[ 1.72  1.47  1.42  0.83  0.84  0.24  2.38 -0.12] = B
[0.33 0.09 0.41 0.50 1.07 0.90 0.90 1.54] = R
[-2.03 -1.29 -0.32 -0.23  0.72  1.32  2.39  2.36] = V
[-8.49  0.35  0.68  1.41  1.85  2.55  3.08  3.28] = M
[ 1.67  0.07 -1.76 -2.99 -5.05 -6.28 -7.74 -8.48] = K
where: [-0.12] => B, 8
where: [2.39] => V, 7
where: [-8.48] => K, 8

[ 2.66 -3.54 -0.66  2.17 -4.13  1.75 -0.65 -0.37  1.87 -2.00 -3.58 -1.68
 -0.84 -0.70 -2.62 -1.89 -2.69  0.24 -1.14  0.43  3.38  0.01  0.03 -0.32
  0.26 -0.71 -0.66  7.13 -4.69 -0.33  0.95  1.46  3.36 -0.76  0.15 -0.27
  0.29 -1.06 -0.66 -0.33 -4.15  1.41 -1.13  1.90  3.31 -1.22  1.58 -1.04
 -2.26] -> F
[-2.51 -1.97 -2.33  2.78 -0.51  1.61 -1.70 -0.17  0.15  1.25 -0.40  3.78
 -0.54 -5.24  1.00  0.01  0.55  0.50  0.88 -0.44 -2.26 -1.83  1.93 -0.09
  1.35  1.43  0.09 -0.11 -3.42  1.73 -0.78  0.32  0.36 -3.05  1.98  0.50
  1.09  0.05 -2.50  1.87  0.64  2.91  1.11 -1.03 -0.44 -1.61 -0.64  2.63
 -2.26] -> G
[-1.15  0.43  2.27 -0.82 -1.68  0.94 -6.14  3.01  0.23 -2.28 -3.52 -8.57
  0.60  0.45 -5.23  0.92  6.52 -5.86  3.36 -3.74 -0.89 -3.68  0.47 -0.23
  0.29  3.52  0.63  0.01  3.66  2.19  2.36  1.96 -0.43 -4.15  4.78 -1.20
 -0.84 -3.45 -3.88 -0.29 -6.76  4.40 -2.92  2.98  5.07 -2.28 -2.53  3.83
 -5.69] -> W
[ 1.73  0.78  6.36  0.84  1.88  0.57 -0.41  0.06 -0.64  3.01 -1.07 -2.19
  0.23  0.74  2.08  1.23  1.17  0.81 -1.04 -3.00 -1.31  0.36 -0.76  2.54
  2.12  3.32 -1.15  0.84  1.85 -2.02 -1.29  1.36  2.93  1.58  2.19  1.71
  2.28 -1.96  2.21  0.82  1.13  0.47  3.70  0.96 -1.06  2.35  4.17 -2.26
  1.42] -> X
[-2.44  1.46  2.13 -0.78  1.00 -0.97 -0.61  2.36  4.66  2.81 -0.48 -1.44
  1.55 -0.95 -0.54 -6.10 -0.51  0.29 -0.78 -1.15  3.59 -2.81 -1.60  3.18
  0.83  3.08  4.17  0.77  2.43  2.21 -0.82 -4.27 -0.57 -1.43 -1.81  3.65
  0.28  0.99  1.03 -0.39  0.68 -2.64  1.95  1.27  0.28  0.13  2.90  0.81
 -0.27] -> N
[ 0.37 -0.10  0.83  0.27  1.50  0.74  1.31 -2.29 -0.44 -2.22  0.88  0.71
  1.05 -0.27  3.48 -0.32  0.45  1.20  1.44  2.05  2.96  1.51 -0.19  1.56
 -1.12  3.22 -0.92  0.67 -0.58  1.84  0.65 -1.43  1.36  1.91  1.90 -0.77
  1.40 -5.32  1.11  5.33  3.19  0.73 -1.58  2.18 -1.62 -3.69 -2.69 -1.14
 -2.04] -> S
where: [-1.13] => F, 43
where: [0.82] => X, 40
where: [-2.81] => N, 22
where: [3.08] => N, 26

[-6.65 -3.52  1.58 -3.59  1.57 -3.81 -3.55  1.57 -6.35 -6.35] = U
[ 7.87  7.81 -6.66  7.84 -6.66  7.92  7.83 -6.66  7.92  7.81] = L
[-3.65 -3.60  1.58 -3.59  1.57 -3.81 -3.55  1.57 -3.80 -3.53] = P
find: [-6.65 -3.52  1.58 -3.59  1.57 -3.81 -3.55  1.57 -6.35 -6.35] => U
find: [ 7.87  7.81 -6.66  7.84 -6.66  7.92  7.83 -6.66  7.92  7.81] => L
where: [-3.53] => P, 10

[-0.63 -0.02 -0.03  0.78  0.79 -0.80 -0.56  0.09  0.52 -0.72  0.95  0.67
 -0.55 -2.30 -0.24  2.30 -1.93  0.35 -1.45  0.94 -0.83 -0.61 -0.34] : E
[-0.09 -0.40  0.97  1.19 -0.46  1.50 -6.55 -1.22 -0.71 -0.03  0.46 -0.35
  0.88 -1.31 -0.58  1.16  1.21  0.47 -0.28 -0.82 -0.70  0.39 -0.23] : A
[ 0.09  2.26 -0.64 -0.31 -0.33 -1.34 -0.89 -0.45 -1.15  1.52  0.26 -0.09
  2.85 -0.57  0.02  2.09 -1.21 -0.23 -0.19 -0.95 -0.92 -0.24 -1.13] : Z
where: [-0.63] => E, 1
where: [-0.56] => E, 7
where: [0.95] => E, 11
where: [-1.21] => Z, 17
where: [-1.93] => E, 17
where: [-0.70] => A, 21

[6.53 4.31 6.94 1.85]  Y
[ 4.30 -0.32 -4.49  3.45]  J
[ 6.53 -5.97  0.03 -2.00]  T
[-7.33  4.00 -1.65  6.93]  Q
[ 7.69 -5.97  0.03 -2.00]  D
where: [-1.65] => Q, 3
where: [4.31] => Y, 2
where: [-7.33] => Q, 1
where: [6.93] => Q, 4
find: [-7.33  4.00 -1.65  6.93] => Q
where: [6.94] => Y, 3
where: [4.00] => Q, 2

[ 0.88  0.91 -0.47 -0.47  0.88 -0.68  0.90  0.88  0.90 -0.68] = Tebez
[ 8.51  8.50 -7.58 -7.55  8.52 -3.77  8.51  8.52  8.50 -7.78] = gis
[ 5.30  5.34 -4.25  5.85  5.29 -4.66  5.33  5.31  5.33 -4.65] = div
[0.37 0.31 0.66 0.79 0.40 0.14 0.37 0.41 0.33 0.13] = Gupe
[ 5.30  5.34 -4.25 -4.24  5.29 -4.66  5.33  5.31  5.33 -4.65] = nazak
[-3.77 -3.78  4.77  4.84 -3.76  4.33 -3.76 -3.74 -3.78  4.32] = bov
where: [0.13] => Gupe, 10
where: [0.41] => Gupe, 8
where: [0.91] => Tebez, 2
find: [ 8.51  8.50 -7.58 -7.55  8.52 -3.77  8.51  8.52  8.50 -7.78] => gis

[ 1.07  1.48  2.76 -0.84  1.47  1.48  2.05  1.14 -3.41 -0.21  0.96  3.62
  3.93 -0.71  2.72  3.01  2.65] = Zes
[ 1.07  1.48  2.76 -0.84 -1.57  1.48  2.05  1.14  1.52  0.21 -3.10 -2.10
 -5.05  0.31  2.75 -1.47 -3.42] = zus
[ 1.07  1.48  2.76 -0.84 -1.57  1.48  2.05  1.49  1.52  0.21  2.99 -2.10
 -5.05  0.31 -1.63 -1.47 -3.42] = Fis
where: [3.62] => Zes, 12
where: [2.99] => Fis, 11
where: [-3.41] => Zes, 9

[ 0.32 -2.69 -0.56 -0.38  0.51 -1.07  1.13 -1.61] : rasev
[-0.42  3.36 -2.67  0.55 -0.72  1.40 -1.44  2.15] : pemib
[-3.47  8.71  1.83  6.88 -3.25  5.95 -1.80  5.97] : zozu
[-2.68 -1.81  2.90  5.23 -2.85  4.91 -1.69 -0.73] : buruv
[-1.99  6.58  4.65  4.90 -2.15  4.90 -1.58  5.06] : befu
[ 2.68 -8.75 -3.42 -5.59  2.87 -5.24  1.70 -5.24] : muv
[ 3.03 -3.90 -1.20 -1.65  1.14 -2.03  3.70 -3.41] : dosen
[-2.64  3.40  0.95  1.30 -1.00  1.65 -3.32  2.85] : puda
[-2.73  3.50  1.01  1.37 -1.03  1.74 -3.40  2.98] : nimor
[-2.80  3.58  1.04  1.43 -1.06  1.80 -3.47  3.05] : dup
where: [-2.67] => pemib, 3
where: [-0.72] => pemib, 5
where: [-1.80] => zozu, 7
where: [1.13] => rasev, 7
where: [-2.68] => buruv, 1
where: [2.90] => buruv, 3

[-4.10  4.42  3.92 -4.10  4.43 -3.12 -4.15 -4.12 -4.05 -4.10  3.59 -4.05
 -4.13 -4.08  3.69  4.42 -3.99  4.22]  Muli
[-6.93  6.50  5.36 -6.91  6.75 -7.10 -6.84 -6.87 -7.03 -6.94  4.23 -7.07
 -6.82 -7.26  5.36  6.77 -7.48  5.35]  dimo
[ 0.63 -0.75 -0.99  0.64 -0.59  0.56  0.67  0.66  0.59  0.63  1.65 -3.11
 -3.13 -3.23  1.89  2.87 -3.35  2.32]  voz
[-2.03  1.19  2.11 -2.04  0.68 -1.84 -2.07 -2.07 -1.95 -2.02  6.49 -1.90
 -2.10 -1.59  2.01  0.80 -0.97  2.13]  pume
[-4.36  5.23  4.08 -4.37  5.52 -4.44 -4.41 -4.37 -4.35 -4.37  3.36 -4.37
 -4.37 -4.58  3.83  5.44 -4.79  4.46]  zeza
[ 0.63 -0.75 -0.99  0.64 -0.59  0.56  0.67  0.66  0.59  0.63 -1.18  0.57
  0.67  0.48 -0.91 -0.62  0.27 -1.07]  tar
[-8.26  8.31  7.53 -8.26  8.28 -8.26 -8.27 -8.26 -8.24 -8.26  6.78 -8.25
 -8.26 -8.27  7.27  8.32 -8.09  7.82]  Paz
where: [-2.04] => pume, 4
where: [3.92] => Muli, 3
where: [0.57] => tar, 12
where: [-3.13] => voz, 13
where: [6.50] => dimo, 2
where: [-4.36] => zeza, 1
where: [-0.62] => tar, 16

[-2.57  7.74 -1.38 -0.92 -0.37  4.40] -> sikil
[ 5.41  7.26 -1.02 -2.07 -0.41 -3.26] -> lamod
[ 7.64 -5.86 -1.59 -2.63 -2.56  0.05] -> nabov
where: [-2.56] => nabov, 5
where: [-1.02] => lamod, 3
where: [-2.63] => nabov, 4

[ 0.52 -0.26 -3.37  0.38 -0.54  0.40 -0.50 -1.61  0.19  0.55  0.30 -0.48
  0.09] -> Fafe
[-1.36 -0.37 -2.31  0.34  0.50  0.65 -0.03 -0.21 -0.22 -0.46  0.00 -0.25
 -0.14] -> Tazaz
[-0.36 -0.37 -2.31  0.35  0.39  0.34  0.47 -1.15 -0.36 -0.27 -0.03 -0.31
  0.70] -> nug
[ 1.37 -0.14 -2.02 -0.48  0.31 -0.19 -0.70  0.01 -0.02  0.30 -0.47  0.97
  0.90] -> nem
[-0.34 -0.31 -5.44  0.08  0.84 -0.53 -0.69 -0.08  0.76 -0.26 -0.24  0.67
 -0.10] -> tal
[ 0.16  0.50  4.16 -0.01  0.03 -0.05 -0.73 -0.41  0.41 -0.09 -0.28  0.09
 -0.17] -> dof
[-0.34 -0.31 -5.44 -0.19  0.84 -0.53 -0.69 -0.08  0.76 -0.26 -0.24  0.67
 -0.10] -> Relok
where: [-3.37] => Fafe, 3
where: [-0.28] => dof, 11
where: [-0.27] => nug, 10
where: [-0.02] => nem, 9

[-3.92 -1.20  0.53 -1.59 -0.99 -6.34 -1.31] -> kodo
[ 1.62 -0.61 -1.37  0.75  0.00  1.60 -0.69] -> Kol
[-5.16 -1.08  0.75 -1.68 -0.85 -5.39 -1.06] -> vube
[ 5.42  0.34 -1.28  1.61  1.24  4.95  0.90] -> mul
[-1.87  0.74  0.15 -1.33 -1.06 -7.02 -1.53] -> Lak
where: [1.61] => mul, 4
where: [0.15] => Lak, 3
where: [-1.08] => vube, 2
where: [-6.34] => kodo, 6

[ 3.77  4.50  4.69 -5.91  5.68 -5.13 -6.07  4.63 -3.04  5.23  5.55] = kas
[-2.01 -3.20 -5.04  1.64 -3.10  3.24  2.25 -3.03 -2.66 -3.56 -3.04] = Kelu
[-3.79 -3.56 -3.49  3.89 -3.21  3.99  4.12 -3.45 -3.40 -3.99 -3.04] = Beza
[-3.79 -3.56 -3.49  3.89 -3.21  3.99  4.12 -3.45 -2.66 -3.99 -5.39] = Rugon
[-3.83 -3.45 -3.70  4.71 -4.00  4.23  3.48 -3.55 -3.41 -2.43 -3.48] = Movi
[-3.79 -3.56 -3.49  3.89 -3.21  3.99  4.12 -3.45 -3.50 -3.99  3.47] = tob
[ 4.53  5.34  4.70 -4.92  4.44 -5.57 -5.62  4.82  4.01 -5.63  4.97] = sero
where: [-3.03] => Kelu, 8
where: [3.48] => Movi, 7
where: [-3.41] => Movi, 9
where: [4.63] => kas, 8
where: [-5.62] => sero, 7
where: [-3.55] => Movi, 8
where: [-5.39] => Rugon, 11

[-5.15  5.14  6.38  5.10]  zir
[ 6.29 -5.43  5.29  5.13]  tamug
[6.29 6.28 6.48 5.30]  Sobe
[-5.15  5.14 -6.43 -6.44]  Tis
where: [6.28] => Sobe, 2
where: [5.30] => Sobe, 4
where: [6.38] => zir, 3

[ 0.33  2.42  1.58  3.35  2.70 -1.71  3.22 -2.24  1.17  6.00  1.04  0.22
  1.09 -3.04 -1.30  3.96  0.53]  gurok
[ 1.25 -2.36 -1.74  1.96  0.67  1.85  0.09  1.75 -1.51 -1.06  0.10 -0.39
  0.50  2.07 -0.46 -1.14 -3.23]  dogo
[-2.87 -1.25 -5.70  0.23 -1.81 -0.56 -2.72 -1.11  1.76  4.43 -0.62  1.10
  0.03  3.25  0.39  1.15  0.66]  Befig
[ 0.18  2.13  1.46  2.65  2.23 -1.51  2.55 -1.95  1.03  4.93  0.84  0.13
  0.93 -2.50 -0.97  3.31  0.55]  Vita
[ 0.59 -1.69 -1.30  0.84  0.01  1.02  0.71  1.33 -0.06 -0.56  0.00  0.60
 -1.12  0.65 -1.69 -1.15 -1.85]  sive
[-3.71 -0.62  1.45 -0.33  2.59  4.45 -1.00 -0.59  0.83  4.11  0.56 -3.52
  0.72 -2.16  0.10 -7.28  0.72]  Nafit
[ 3.94 -3.50 -0.54  2.73  0.25  2.70 -2.86 -1.95  3.59 -1.76  4.90 -1.12
 -0.28 -0.65 -0.68  1.27  4.69]  zemi
[-2.00 -4.07 -0.69 -0.51  1.81 -3.28 -0.47 -1.48  1.61  1.63  1.87 -1.70
  3.01 -4.74  1.56 -6.79 -1.64]  deve
[-1.46  0.16  0.08 -3.74 -2.54 -0.96  0.22  0.24  2.80 -1.34 -0.60  2.18
 -4.34 -2.02 -2.71 -1.87  2.63]  govud
[-3.10 -1.84 -5.41  1.68 -3.33 -0.56 -2.38 -1.70  0.08  4.71  0.67  2.43
  0.50  3.62 -0.06 -5.69  2.28]  tid
where: [-6.79] => deve, 16
where: [3.62] => tid, 14
where: [-5.70] => Befig, 3
where: [2.07] => dogo, 14

[-1.00 -4.53 -1.66 -3.93 -2.88 -3.22 -6.83  0.56  0.32  6.72] : sira
[ 0.26 -4.01 -3.36 -3.85 -3.27 -1.18 -6.37  0.27  0.24  6.26] : Rubi
[-0.94 -3.98 -1.93 -2.46 -3.08 -2.06 -6.44 -0.23 -0.27  6.60] : pud
[ 0.33 -1.92 -0.58 -3.47  2.09  2.15  0.18  1.18 -0.66  3.02] : getu
[-1.05 -4.83 -1.94 -4.01 -1.98 -3.51 -6.52 -1.19 -0.73  6.68] : Fiz
[ 0.31 -1.66 -0.66 -2.76  2.57  1.49  0.02  1.36 -0.48  2.97] : ton
[-0.36 -4.82 -1.78 -4.09 -2.23 -2.82 -6.21  0.35 -0.09  6.09] : fel
[-0.08 -3.10  0.02 -3.37  2.80  0.42  0.15  1.34 -2.02  2.71] : Dudo
[ 0.56 -3.82 -3.37 -3.72 -2.81 -2.08 -6.42  1.19  0.64  6.54] : vesu
[ 0.51 -1.84  0.39 -0.58  0.39  1.96 -0.36 -0.84  0.32 -0.45] : guzi
where: [1.34] => Dudo, 8
where: [-1.92] => getu, 2
where: [1.18] => getu, 8
where: [-1.18] => Rubi, 6
where: [-3.36] => Rubi, 3

[-0.76 -0.78  4.76  1.74 -1.28 -3.77 -0.26  0.16 -1.32  5.85 -2.45  0.37
 -0.06] = peri
[-0.76 -0.78 -2.58  4.75  6.61 -3.77 -0.26  0.16 -1.32  5.85 -2.45  0.37
 -0.06] = peti
[-0.76 -0.78 -2.58  4.75 -1.28 -3.77 -0.26  0.16 -1.32 -5.47  1.02  0.87
  6.62] = bulu
[-0.94 -0.78  4.76  4.75 -1.28 -0.77 -0.26  0.16 -1.32 -5.47 -0.93  0.87
  6.62] = Nul
find: [-0.76 -0.78 -2.58  4.75 -1.28 -3.77 -0.26  0.16 -1.32 -5.47  1.02  0.87
  6.62] => bulu
where: [-0.93] => Nul, 11
where: [6.61] => peti, 5
where: [1.02] => bulu, 11
find: [-0.94 -0.78  4.76  4.75 -1.28 -0.77 -0.26  0.16 -1.32 -5.47 -0.93  0.87
  6.62] => Nul

[1.84 3.02 2.32 1.44 3.51 7.00 2.28] : sipak
[1.47 1.39 1.74 3.18 7.01 2.09 1.60] : Posim
[1.47 1.39 1.74 3.18 7.01 2.20 3.66] : Sif
[2.01 1.62 1.83 2.32 5.27 1.96 1.92] : mem
where: [1.62] => mem, 2
where: [1.83] => mem, 3
find: [2.01 1.62 1.83 2.32 5.27 1.96 1.92] => mem

[-3.25 -6.92  0.10 -2.99  2.18] -> bupa
[-5.49 -6.02 -1.56 -5.97  2.07] -> deva
[ 7.43  7.11  2.41  4.40 -3.24] -> zito
[ 5.95 -6.03  1.59  3.00 -2.79] -> vasa
[ 7.07  7.42  3.36  7.35 -2.21] -> ber
[ 6.63  6.08  3.97  5.76 -2.31] -> muba
where: [-6.02] => deva, 2
where: [0.10] => bupa, 3
where: [-3.24] => zito, 5

[ 5.09 -5.23  1.23 -2.10 -0.58 -6.45] : Gal
[-5.24 -3.19  1.59 -1.42 -0.52 -0.60] : ruki
[-1.41  3.95 -1.37 -2.52  3.94  3.33] : gumi
where: [3.95] => gumi, 2
where: [-0.60] => ruki, 6
where: [-5.24] => ruki, 1
where: [-0.58] => Gal, 5
where: [-2.52] => gumi, 4
where: [-1.42] => ruki, 4
where: [5.09] => Gal, 1

[ 0.83  1.26 -1.17 -1.72 -1.29 -1.36  3.40 -2.79] = Turo
[ 0.19  0.17 -0.20 -0.31 -0.20  3.29 -0.25  0.14] = kofe
[ 3.28  4.57 -4.61 -0.21 -1.00 -4.82 -4.53  4.74] = Maziv
[-4.52  2.73 -2.64  0.82 -2.84 -2.80 -2.68  2.82] = Zal
[ 0.83  1.26 -1.17 -1.72 -1.29 -1.36 -1.27  1.36] = Gaf
[ 3.28  4.57 -4.61 -6.79 -3.09 -4.82 -4.53  4.74] = gimap
[-0.83 -1.01  0.94  1.31  1.02  0.96  1.08 -0.97] = vesum
where: [0.96] => vesum, 6
where: [-2.80] => Zal, 6
where: [1.08] => vesum, 7
where: [-2.64] => Zal, 3
where: [2.73] => Zal, 2
where: [-1.01] => vesum, 2
where: [2.82] => Zal, 8

